Rows near named flat spaces through zero (a row that begins with a name and a colon came from that space):
vof_fav: [-37  28  59 -35  -9   2 -32  18  -3  -1 -14 -11  32   1 -49  53 -23 -36
  18 -30   9  -8  18  20   9  37  12 -20 -25   4]
fodi_suv: [ 42   6 -28   8 -21   5  -4  -8   8 -18  12 -20 -41  11  44 -38  16   2
 -35  11 -27  23  -2 -29  18  -3 -14  -4  52 -15]
femub_pivo: [ 21 -53 -88  47 -59  20  14 -23  -9  38 -31  -4  10  -6   6 -27  31 -18
  33  11  18  42  38 -27 -19 -47 -13  23  39 -14]
femub_pivo: [ -9   4  -5  -9 -21   7 -10  -3 -14  24   1 -18   8  17  -9  12   3  -6
  12 -10  17  16   2  -9  -5  21 -19  12  -7  -5]
femub_pivo: [  9 -11  11   8 -36   8 -17  -3  21  -5 -11 -22   2   5 -10 -15  11 -23
   4 -29  27  47  -4   1  -8  22  -6  -4  -3   8]
vof_fav: [ 26  27  13  -3  18  21  14 -16 -29  -4  47 -14 -21  -6  44  20 -21  34
  25  32 -25 -15 -12   7   6  29   7 -35  26  11]
fodi_suv: [ 12  -2 -52 -18 -66   7 -22   6   8  25 -35 -53  -8   3   0 -14  31 -53
 -28  -5  13  27  54 -35  23 -14 -27  18  31 -30]
vof_fav: [-28  12  35   8  44  16  10  -1 -20  10   6  19   2   1  -2  30 -17  19
   3   2 -18 -33  -5  13   5   5   8  -1 -20   5]
fodi_suv: [ -2  26  -6 -42 -10 -24   9   9  -6  21   6 -36   2  11 -13   2   7 -17
 -13  -4  27 -10   7  14  -3  17 -11   1 -35   1]
komon_meve: [ 22  -5 -31   4 -22   6 -10  -8   8   6   8 -25 -32  21  33 -36  24   8
 -33   0   4  33 -14 -36   7   8 -36  27  22 -15]
komon_meve: [ 16  11  37 -33   9  11  -7  15  34 -25  -3 -39   0 -73  12  20 -11 -21
   6  20  17 -29  33  34  23   3  40 -50  -3  26]
vof_fav: [ 17  17  19  31  24  -5  35  -9 -11 -21   2  23 -17  11   4 -13  -8  -2
 -14  -5 -44 -15  -1  30   0 -16  31 -39   6   8]
femub_pivo: [ -5   8  -5   0   3   8  21  -9 -35  25  10   2  19  -5  -7  33 -15   4
  45  16  -1 -20  16  19 -11   2  12 -17  -5   7]
vof_fav: [-19  -9   0   1  17  19 -10   0   1  20   1  -6 -10   0  16   4   8  21
 -16   4  11  -4  -9 -22   7   5 -25  35 -12  -6]
komon_meve: [ -8 -11  -6  -5  -4  -5  -5   4   3   0  -7  10  18 -12 -13   8  -4  -2
  18   4  10  -4   5   2  -6  -8   6   3  -2   2]
fodi_suv: [ -6 -21  13   8 -15  12 -13   6  28  -6 -29  -7  14 -29 -17   1   6 -27
   8 -15  23  14  20  10   1  -9  15  -7  -7  10]
femub_pivo: [-12  23  -2 -38 -24 -12 -32  11  -6   7   6 -20  -1  35 -11   7   2 -10
 -20 -14   3  13  -7 -28  11  31 -34  23   2 -22]
komon_meve: [ 16 -21  19  35   4   7  19  -9  22 -15  -9   4  -1 -18  -1 -22   5  -6
  10 -15  15  20  -7  31 -17  -6  26 -25 -15  27]
vof_fav: [-15  -5  47  46  32  37  11  -7   6   0 -20   9 -14  -5   4   3   1  -3
 -20 -22 -17  -3   5  17  10  -5  16 -10 -15  11]
vof_fav: [-22 -16  28  37  27  10  20  -2  -2  -2 -24  39  23 -17 -28  17 -12  -6
  23 -11  -9 -19  11  33 -11 -26  36 -17 -21  16]
fodi_suv: [-10 -19   4  26 -19  16 -32   1   9 -20 -24  29   8   8 -12   1  -2 -13
   1 -17 -27  24   6 -28  10 -11   0   8  40 -17]
fodi_suv: [-28  -3   4 -17   6  -3   8   7  -5  30 -13  -8  28 -16 -29  26  -2 -11
  21  -2  36 -20  17  21 -11  -2   5   8 -44  10]
komon_meve: [-22  -5 -12   9 -24  -1  -4 -10 -23  38   0  -1  12  53 -23  -1  11   1
   8 -31  24  36 -21 -16 -24  27 -39  39 -27 -10]
femub_pivo: [-10  -1 -69 -20 -39 -16 -14   2 -23  39  -6  -9   1  45  -6 -11  22  -5
 -19   2   5  16   8 -52   0  -8 -53  58  15 -41]
komon_meve: [ 27 -37 -48  28   0 -10   2  -3  21 -30  -5  36 -12 -16  26 -42  11  19
 -10  25 -24   6  -6 -27   1 -51   5  13  49 -11]
femub_pivo: [-54   4  34  -2  25  28   6 -10 -27  72  14 -28   8  35 -12  30   7  27
   8 -29  61   9 -33   5 -24  59 -47  52 -90  13]
komon_meve: [ 25  11 -12 -10   3   5   0  -4  -6 -11  26 -10 -20  -8  36  -2  -6  19
  -1  28 -20  -8  -4 -12  12   5  -2 -12  34  -4]
komon_meve: [ 36  33  -9  -7  17   8   9 -11 -24 -17  45 -10 -42   7  59  -3 -12  35
 -15  39 -51 -19 -12 -17  23  10  -4 -22  51 -10]
femub_pivo: [ -6   1 -34 -14 -25 -14 -11   3  -8  20  -4  -8   0  32  -7 -11  15  -6
 -16  -7   8  16  -2 -29  -2   3 -33  35   2 -22]
vof_fav: [ 17   2  -2 -11 -31  12 -21  -1  14  -3   2 -36 -12  -3  14  -9   9 -13
  -5  -5  15  30   4 -13   9  22 -13  -4  17  -1]
femub_pivo: [ 23  -9 -53   5 -66   9  -2 -13 -26  17 -11 -13  23  -4  -9  14   0 -32
  57  14  -3  24  46 -10  -7 -13   6 -21  52 -12]
fodi_suv: [ 25  37  -9 -19 -42 -25   0  -2 -15  -6   9 -25 -12  47  -9 -16   4 -30
 -17 -21 -15  26   0   1   1  25 -10 -21  14 -12]
vof_fav: [  7 -41 -30  44  13  -1  30 -11   6   0 -14  37   9 -20   2 -23   8  13
  18  13   1  -2   1   9 -21 -48  19   5   2   9]
fodi_suv: [ 44  30 -48   0 -52  -8  -2 -13 -28  -4  15 -22 -37  58  27 -31  13 -15
 -31   0 -48  34   5 -38  15   8 -28  -7  67 -35]
fodi_suv: [-10   4   5 -20  11  -8  17   4  -1  21   1 -18  13 -16 -12  12   0  -3
  11   3  34 -19   7  27 -11   5   6  -3 -44  16]
komon_meve: [ 14 -10 -56 -63 -53   3 -52  11  17  18  13 -60  -1 -23  29   2  17   2
   5  33  47  22  12 -57  16  21 -48  40  33 -21]
[ 21 -47  17  56   6  33   4 -10  49 -27 -24   3 -15 -45  22 -36  16  -2
  -5  -8  13  30   1  11  -1 -23  25 -14   8  25] | femub_pivo
[-28 -37 -28 -21 -21 -29 -10  12   2  10 -20  35  72 -32 -59  32 -14 -12
  77   9  43  -9  16  12 -33 -25  18  12 -18   7] | vof_fav
[  7  18  32 -27 -16   4 -49  16  28 -41   0 -18 -14  -4   7   2  -6 -17
 -29 -11 -17  14  -1 -21  32  26  -3 -12  34 -11] | femub_pivo
[ 30 -11  -7  -5 -11   9  -7   0  29 -17   4 -28 -16 -35  29 -20  10  -1
  -6  15  16  12   5  -2   9  -1   5 -13  18  10] | komon_meve
[ 47 -10 -22   4  10  13  15  -7  30 -12  17 -39 -47 -38  66 -43  22  20
 -34  33   9   2  -2  -6  15 -12  -1  -7  19  11] | fodi_suv
[ -5  22   6  -1  20  -3   3   7  -5  -6  -6   5 -24  17   9  -6   2  -3
 -50  -1 -39 -23   7 -10  25 -13  -3   4   9 -18] | komon_meve
[  2  -6 -30 -12  -8  -1 -15   3  12  14   3 -22 -24  16  23 -27  25  12
 -42   3  15  15 -13 -39  10   3 -42  46   2 -19] | vof_fav
[-19 -20  15  23  22  13 -35   5  12 -31  -3  52  -3   6   8   2 -11  28
 -13  -1 -39   2 -25 -40  15 -11  -7  27  37 -18] | fodi_suv
[ -9 -32 -13  -5   8 -17  -7  17  26 -25 -27  40  35 -54 -24  10 -11  -8
  27  21   2 -29  24   8  -1 -51  36  -6  11   4] | komon_meve
[-40 -29  38  13  49  12 -11   9  18  -9  -9  44  25 -34 -15  25 -16  28
  20   2  11 -25 -16   8  -6 -11  16  17 -28  16] | fodi_suv
[-20 -29 -18  20  17  -9  12   2   6  10 -21  33  15  -5 -16  -9   8   7
  -1  -1   8 -11   0  -1 -13 -36   2  28 -19  -2] | vof_fav
[-41  -9   4  -5  13 -13 -10  16   9  14 -29  19  15  13 -34   3   9 -10
 -27 -21  12 -11   2  -8   0 -16 -13  40 -36 -12] | vof_fav
[-35  11 -25 -50   3 -38 -21  23  -3  21  -3   4   9  32 -23   1  10   4
 -37  -4  15 -17 -12 -33   4   0 -42  61 -28 -29] | vof_fav
[-16  -9  -3   0   2   7 -14   5  13  13 -13  -9 -10   8   3 -11  17   0
 -33 -11  13   8  -3 -22   8   0 -25  35 -13 -11] | vof_fav
[-16   0  16  20  50  20  45 -13 -33  28  14  18  13 -25   5  36 -19  30
  43  26   0 -46   5  39 -15 -10  26 -18 -31  24] | femub_pivo
[  1 -21 -15 -14  -8  -6 -16  14  30 -13 -19   0  11 -38  -4  -4   5 -12
  -1  13  14  -7  20  -7   8 -26  10   5  10  -1] | komon_meve
[-37   1  34 -25   2  -5  -6  13  -3  13 -16   4  51 -26 -53  51 -21 -23
  49 -11  34 -22  21  37 -13  10  25 -16 -45  19] | komon_meve
[ 12 -42 -23   6 -10  -7  -3  -1  17 -18  -1  26  34 -49  -7   3 -10  10
  62  25  23   3   2   8 -22 -24  26 -11  16  18] | komon_meve
[ 48 -12  33  26   6 -45  25   6  59 -84 -10  31  -5 -26 -15 -60  -1 -23
 -13 -23  -8  17 -21  59 -18 -26  65 -67  -5  38] | femub_pivo

Rows near named flat spaces through zero:
divmizo: [ 47  15  -7  19 -21  15 -23 -35  -1   4  36 -44  20 -22  -8   4  17 -26
   7 -14 -14  35   4  -2  28 -19 -25 -13  15 -39]
divmizo: [ 39  26 -25  21 -55  37 -28 -65   6 -14  81 -17  37 -26  18  15   0 -12
 -23  18 -10  54   0  -1  -8  27 -39  19 -24  -2]
zuglis: [  3   5 -15  -2  -6  17 -10  -8   1 -44  13  23 -22  11  32  51  26  -8
  -9   8 -14  11 -11   9   6   6   1  15  -6 -12]
puvizgulid: [ 33   6 -12 -22 -38 -11  24 -12  -5  10   6  -6  -9   2 -10   8  12  -2
 -19  -3  -5  18  19  -8  17  32  -2  -9 -15 -14]
zuglis: [  1   9  -3  21  17  21 -23  12   9  14  12 -22  18 -12 -10 -10  13  -1
  33  -5  11   7 -16   2  -1 -20 -25  -5  14 -26]
divmizo: [ 32  -5  11  11  32 -23   4  38 -24  -9 -30 -26 -29 -12   6   1 -11  -9
  37 -47  10   8   5  17  20  -7  14 -51  22 -36]
divmizo: [  7 -28  33  34  -9  -3  48   5 -25  -8   2  24  -8  -2  28 -42 -75 -18
  -6 -49  -3 -31 -15  32 -49  70  16  11 -58   8]
divmizo: [-17   1  -5 -20  -5   1  -8   9   6  -5  12  14  -8  -1  -1 -11   6  10
  -2   5   7  -3   5   1 -10   3   8  -4   3  22]
sazotevak: [ 24  -7  24  31  15 -39  40  -9 -30  37 -33 -15   5 -11  -7 -22 -85  22
 -14  13  37  14  15   0   3  32   4 -23 -21  13]
zuglis: [-13 -12  26   4  37 -30  11  13  -5  51 -47 -20   4   1 -42 -37 -23  14
  10   9  24 -17   8 -15  26 -40   9 -23  27   0]
divmizo: [ 11   0   1   7 -20   5   7 -23   4  28  -1  -7  -1  15 -23   9   7   3
 -25  26  -2   1   9   3  28  -6   2  18   4 -12]
tenelmobi: [ 35  14 -13  25  14  -6 -27  15 -14 -15   1 -38  -2 -16  20  30 -19  10
  16  -5  10  33  20  30   5  -5   7 -28  31   4]
sazotevak: [ 33   4   5   5 -23 -19  21 -18 -13  22   7 -20   1  -9 -10 -10 -35   6
 -23   5   8  15  27  11   8  23   7 -13  -5  16]
divmizo: [-44  -4  -6  -9  11   9  -9  38  24  13 -20   9  -1  31 -12   9  21  21
  -1  21 -10 -46   9  26 -21 -22  25  35  28  41]
zuglis: [ 13 -12   7  12 -21 -16  -5 -43 -24 -13   9   7   4  -9  19 -10 -60   5
 -41  10   7  26  17  -5   0  24  21  -5 -17  29]
zemeliv: [ 36   9 -14 -31 -51  -1   7  -8  -8 -39  49  13 -39  -8  25  15  12 -12
 -22 -22 -14  21  22  29   0  43  19 -17 -11  12]
divmizo: [  4  -2  -4   5  -4  -2 -11  16  -6   2   6  -4  -9  -4   3  -9 -22  18
   0  -1  17   8  14  21  -9  16  17 -13   7  17]
zuglis: [-28 -17  14  11  29   0  10  -7 -11 -46 -21  43  -3   5  41  13 -18 -17
   2 -12 -10 -15 -37 -19 -20   7  -2  17 -35  -6]
puvizgulid: [ 10  13 -11  -9 -14  13 -13 -16   9 -25  29   3 -10  -1  12  30  30 -11
  -9   8 -17  10   1  10  11 -12  -4   6   9   1]
puvizgulid: [ 10 -20  -4  27   6 -17 -38 -52 -31 -12 -37 -17  49 -12  17  -3 -48  -4
 -14   0   4  50  -2 -69  17  -5  -4  -9 -13 -25]
tenelmobi: [-16   2  24  24  32  13 -34 -13   0  32  28 -11  16 -37 -29 -67 -25  10
  30  10  52  23 -25 -21  15 -37 -30 -35  12 -20]
zemeliv: [  6   7   2  43   8  41 -57  17  11  13  48 -41  18 -24  -9 -35  -3  -4
  40 -22  12   6  -6  43 -13 -30  -7 -10  39  -8]
divmizo: [ 15 -11  18  -2  -2  -9  17  11  -3  27 -18 -13 -29  15 -30 -10  13 -10
  -2 -16  -6 -21  11  20  36 -20  22 -10  24 -27]
divmizo: [ 12  -2  11  -8 -31   7  -2 -43  -3  -2  49   1  19 -29  -5 -52  -8 -28
  -5 -26  -6  15  -9 -25  -4   9 -20 -13 -25  -9]
sazotevak: [ 21  -1  22   2  18 -33  25 -11 -23 -20  -6   0 -13 -23  18  -8 -37 -15
   1 -21   3   9   2  -2   5   3   2 -35 -10   7]
sazotevak: [   8   24  -32 -105  -22  -24    3   35   16  -41   13   23  -78   10
   -5   48  106    2   -2   -3  -15    8   33    3   44  -20   26  -44
   41    7]
zemeliv: [-22   4  -3 -22  30 -17  32  46  14   8 -46   2  -2  18  -8  19  30   5
  21  -2 -14 -40   0  -1 -14 -12  -1   9   9  12]
sazotevak: [ -4   8  13  -7  10  -7   5  -9   6 -11  20  -4  10 -20   4 -18   0 -20
   8 -14 -15 -12  -3   0 -13 -23 -10  -8   6  25]
puvizgulid: [-34 -25  19  37  -8  24  22  -7  10  43 -18  13  36  28 -18 -34 -30   0
 -14   7  -9 -50 -21   3 -35  20  -2  64 -34   2]
zemeliv: [ -4  -4 -15 -30 -17 -13 -22  -2  -9  12   0   3   2 -11 -16 -33  -6  25
  -5   5  32  36  14 -39  11  16   5 -33  -3  -2]
tenelmobi: [ 47  19   2  10  -8   8  24  39  10  10  27 -51  -1 -15  -7  -5  27 -33
  41 -61 -32 -24  11  58 -19   3 -11 -13  20 -13]
puvizgulid: [ 21  10 -17  -8 -19  -5  11  -4  -5 -22   6   4  -9   3  22  37   2   3
 -16   6 -10  15  14  10  -5  30   3   4 -12  12]
puvizgulid: [-28  31 -41 -30  14   3 -41  24  25 -31  14  -7  36 -15  22  28  32  23
  22  22  -5  15  11 -15 -44 -16 -18   1  22  61]
sazotevak: [-14  -7 -13 -13   5  -3 -29  18  -1 -18 -20  10 -28  21   7  29  15  18
 -10  15   2   1  15  11  17 -18  37  -1  31  10]
zuglis: [  4  -6  19  10  19 -26  32   3  -9  13 -29  -9   6  -1  -3  -9 -30  -5
   0  -8  -5 -19   5   2  -6  -2   4  -4  -3  14]
tenelmobi: [ 27   7 -29  31  -2  21 -43  25  -5  -5   1 -39  16  -4  14  25   3  10
  27 -15   5  31   7  18  -6  12  -3  -7  19 -28]
puvizgulid: [-23 -20  13  22   0  19 -21 -33   2  -2  -2  12  17  11  -1 -11  -6 -15
 -15   5 -13 -12 -20 -16   6 -24   4  31  -4 -13]
sazotevak: [  5  -4  -4  20  12  14 -48   9  -7 -18  12 -25  19 -22  12 -21  -5 -13
  33 -38   0  17  -8  -2  -9 -18  -2 -21  19 -19]
sazotevak: [ 19  -7  11  19  -4  -8   0 -24 -15 -17   2  -5  -4  -3  18   9 -29 -14
 -18  -7 -12   6   7  13   7   0  15   0   0   6]
sazotevak: [ 10  -3   5  45  -8  30  -3 -23   5  18  12 -20  41  -1  -3  -9  -9 -20
   7  -9 -15  -5 -22   0 -13   4 -28  33 -18 -31]
sazotevak: [  5 -11  11  22 -22 -19  31 -26 -16  36 -16   8   2  16  -7  -5 -74  34
 -56  47  23   1  27  15  -4  44  25  22 -24  45]
zuglis: [-33 -10   5 -26  23  -2 -11  18   9   1 -26  21 -28  19 -19   2  39   5
   7  10   5 -19  -9 -14  30 -42  15  -5  26 -16]
zemeliv: [ -9  -8 -21   9  24  -8 -23  36 -17 -17 -39   0   8   0  25  13 -22  27
  24  -8  24  23  -2 -17 -20  27   6 -16  -7  -8]
puvizgulid: [-18  12  20 -49  27  -6  48  45  20   7   6  32 -61   2 -27 -12  64 -10
  33 -13   8 -41 -21  13  20 -23 -13 -26   7 -21]
sazotevak: [ 18   9 -27   4 -53  27 -15  -6  18  48  24 -31  22  15 -36  -1  22  18
 -19  23  -2  10  26  16   4  17  -2  27  11  -3]
zuglis: [ -8  -8 -26 -36 -31 -14  33  16   3  38 -52  20 -14  46 -29  27  24  38
 -34  39  11  -3  22 -25  18  43  15  23 -20 -12]
zemeliv: [ 25   8 -32   3 -24   4 -32  -1 -14   5  10 -11   1  -9   4  10 -18  38
  -7  21  41  63  19 -10  10  42  -1 -24  -6 -12]
tenelmobi: [ -5   3  20  -6  15 -11  26  -5   5   5  -1   4  -4  -5  -8  -8   3 -14
   2  -1  -9 -22  -6   1   4 -20  -7  -2   1   9]
zuglis: [-23  -6 -20 -22 -11  20 -24  24  18  24 -14   5  -5  25 -32  -1  53  17
   8  11   7  -5  -2 -16  18 -12   5  12  16 -32]
tenelmobi: [ 22   8 -15  19 -15  -1 -19 -19   0   0   6 -43  52 -13   9   5 -15 -11
  -2 -10 -27  13  19  -5 -22  -1  -8  11   7  20]
puvizgulid: [-31   5   4 -21  27   2 -30  25  16   3   9  -3  -4 -12 -18 -29  27   6
  29  -3  12 -10  -4  -4   2 -49   1 -23  38  14]
tenelmobi: [  4   2  22   8   7  -9  14 -28   1  11  11 -14  26 -20  -9 -30 -15 -24
   1 -10 -13 -10  -6 -13  -3 -22 -18  -2  -4   9]
puvizgulid: [ 24   7  -6  26   5   1 -10   9 -14 -37  12  -5 -23  -3  41  42 -29   6
  -6   1   0  14  14  52 -10  17  22  -4  11  25]
zemeliv: [-25 -10   7 -13  42 -21  28  28  -2  -9 -65  26 -27  29   3  36  19   5
   7   9  -3 -28 -14 -14  17 -17  11   6   1 -16]
zuglis: [ 18 -13 -28  60 -33  54 -65 -37 -13 -42  24  -7  34   7  48  35 -18 -13
 -12 -10 -18  40 -18   2 -16  32  -1  43 -22 -40]
tenelmobi: [-17 -11  25   6  32 -11   9 -17 -11   0 -20  21  -6  -6  -2 -16 -18  -5
   4   6  20   2 -27 -33  20 -18 -11 -13 -14 -24]
tenelmobi: [-22  -3  13   6  29   7  26  -4  13  -1 -31  15   9  19  -3  24  33 -24
  11   4 -27 -36 -35 -20   6 -30 -24  34 -11 -30]
zemeliv: [-24   0   4 -51  25 -31  36  -1   3 -26 -47  46 -43  26   3  50  46  -3
 -18  27 -13 -18  -7 -33  38 -28   8   1   0  -4]
divmizo: [ 42  10  -9  58 -18  33 -25 -14   2   5  31 -53  36  -9  11  17 -10 -20
   9 -17 -25  11   5  41 -13   1 -13  23  13 -14]
tenelmobi: [-11  -7 -25  26 -32  58 -58 -18  11   5  31   5  19  12  -3   0  19  10
  -4  17  11  26 -20  -8   2  12 -11  34  -9 -43]
zemeliv: [-41  10   2 -74  18 -39  43  -5  24   2 -36  29   3  12 -23  11  56  -4
 -12  28 -25 -34   2 -58  11 -43 -13   6   2  34]
zemeliv: [-25   8 -15  45  53   6 -39  -9  -2 -26 -30 -13  69 -13  40  33 -31  11
  24  25   3  22 -25 -38 -38 -19 -35  21  -6  15]
zemeliv: [  2 -27  31  -2 -28  -1  17  -1  -7  34  14   0 -11  -1 -32 -79 -21 -19
  -6 -44  -1 -30   4  13   0  12  24  -9  -8 -10]
tenelmobi: [-45  -2   0 -26  39 -10  -2  32   3  -4 -32  48 -52  21  -5  22  12  45
  -2  51  46  -2  -8  -5  25 -15  17 -13  13   8]
puvizgulid: [ 35   3 -18  30 -33  10 -35 -47  -9  10  16 -41  48 -12   1   4 -21  -4
 -19   7  -8  44  16 -17   7   6 -11   8   0 -10]
zuglis: [ 55  43 -31  22  -6  17   5  10  11  25  19 -45  -1  -5  -9  63  30  19
  15  35  15  40  13  32  24  10 -38  -4  17 -29]
[  7  -6   0  11 -14   4  -4  21   1  29  -3 -14 -21  19 -20  -1 -10  21
 -14  11  10 -12  26  45   9   4  34   5  26  13] | divmizo
[-16 -11  -6  -8  14 -16 -10  -7 -14  -7 -34  16   8   1   7   2 -17  18
  -5  15  21  23  -5 -46   8   6   1 -11 -14  -8] | zemeliv
[-14  -1 -14  37  26   2 -25  31  -8  -8 -19 -12  28  -3  30  10 -52  33
  15  10  20   8   6  19 -49  23   8   8   1  39] | divmizo
[  1 -11  23  18  27 -17   6 -12 -24 -33  -5  12  -1 -22  33 -16 -48 -17
   8 -27   5   6 -17  -8 -13   6   1 -21 -20   3] | sazotevak
[-31  -4  -6   0  80 -31  -9  72 -11 -25 -77   0  -5   3  26  27 -10  26
  49  -9  19 -10  -6 -10 -19 -20  12 -28  24  11] | divmizo
[-25  -7  14  -6  38 -18  40  12   5  16 -64  20 -17  33 -15  33  20   4
  -3  27  -4 -36 -14 -16  26 -28   0  20   2 -17] | zemeliv
[ 23  -1  10 -31 -32   3  10  17   6   6  33  -1 -60   6 -26 -17  42 -18
  -3 -32 -11 -18  19  46  34 -10  31 -24  29 -17] | divmizo
[ 28   2  -8  43 -25  32 -13 -17   6  36  14 -42  39   2 -19  -4   3 -11
   5  -6 -12   8  -4   8   2   6 -23  27  -2 -40] | sazotevak
[ 13  -4  18  47  28  16  27  10  -2   4 -29   4 -40  34   6  60   6  -7
  -2  18  -6 -27 -18  51  32 -15   8  31   9 -41] | zemeliv
[ 24   2  -9  12 -26   4   8   0  -7   1  15 -11   6  -3  10   0 -21   2
  -7 -11  -2   9  12  20 -20  42   2   4 -17   7] | zemeliv
[-19 -26  27  12   4 -23  47 -30  -7  89 -68   5  24  28 -63 -38 -36  23
 -34  46  28 -17  -5 -56  36   1  -7  23 -28 -28] | zemeliv
[-16  13 -20  -3  37  -5  -3  25  -2 -48 -20  19   3  -4  46  49   3  12
  22   8   4  12 -17 -12 -30  13 -16  -1 -14  13] | divmizo
[-57  -2 -25 -24  36 -25 -17  15   8   2 -70  19  28  24   1  34   1  49
 -11  62  16   2   8 -54 -10 -18   6  18   9  43] | tenelmobi
[ 25  18  -5   2  -7   3  -6   5   8  12  24 -32  -2 -11 -13   4  15  -2
   9  -1  -3   8  17  26  10 -16  -5 -13  28   4] | zuglis
[ 10  13 -17 -10 -23  -5  18  18   9  23   8 -23  32  -6  -9 -14  -4  10
   5  -8  -7  -5  21   5 -40  35 -11   6 -11  32] | zemeliv
[ 21  -5  12  50  10   0 -21 -19 -15  21  -1 -40  34 -19  -3 -22 -52  -1
   5  -5  11  19   4   4   1 -10  -4  -9  10  -4] | zuglis
[ -7 -24  14  33  19 -10   6  -6 -28 -11 -36  23  -9  10  25   6 -62  14
 -15   9  23   7 -11  -4  -3  29  18   5 -27  -6] | sazotevak
[-11   5 -17 -25  -4   5  -2  22  14   9 -11   8 -16  19 -15  19  42  16
   2  17   4  -4   5  -2  13  -4   3   5  12 -10] | sazotevak
[ -8   5   2   3  36 -11  27  -9 -13 -41 -30  47 -36  13  38  68  -3   8
 -11  38  14  13 -26 -13  19   9 -11   5 -28 -15] | zuglis
[ 13  -8  12  11 -34  12  17 -17   3  27  17  -2 -10  15 -20 -13  -5  -8
 -27   2 -10 -18   9  28  10  12  14  23  -5  -4] | divmizo
[ -6  -7  -3  20  35   2  -6  37  -9 -18 -38   5 -19  15  21  33  -2   8
  23  -7   7  -6 -13  16  -1   0  11   0   8 -22] | zemeliv
[ 24  -4  12  25  26 -12  48  -3 -19 -18 -43   8 -13  11  26  49  -9 -22
   5 -13 -14  -5 -24  -4  13  18 -15   8 -32 -47] | divmizo
[ 15  20 -38 -46 -45 -13 -29 -35  -5 -36  45   6  21 -32  23   1  -1  14
 -23  12   8  66  25 -44 -14  36 -12 -28 -19  38] | zemeliv
[  8  -7 -13 -19 -22  -8  15  23  -4   0 -12   0  -1   8   1  -5   5   1
   1 -26 -10  -7  13   0 -18  37  12  -1 -14   0] | tenelmobi
[ 59  -2  -3  -3 -38 -28  -5 -20 -35 -17  24 -22 -20 -27  17 -13 -49  -1
 -23 -28  11  49  40  15  14  40  29 -51  -1  10] | sazotevak
[-21 -11 -21 -27  -6 -12 -57 -45  -8 -40 -16   9  33  -5  17  10  10  -4
 -20  11 -13  39   3 -77  16 -31   6  -4   6   4] | puvizgulid
[ 35  -6   8  20 -18  -6   9  -9 -15  32  -5 -20 -19   7 -20  -2 -24   9
 -19   7  16  14  20  22  34  13  18 -11   8 -21] | divmizo
[ 17  21 -18  12 -16   4  17  -4  10   2  15 -23  41  -7  15  22  -9   0
  -3   7 -21   0  12  12 -43  29 -24  26 -17  36] | zemeliv
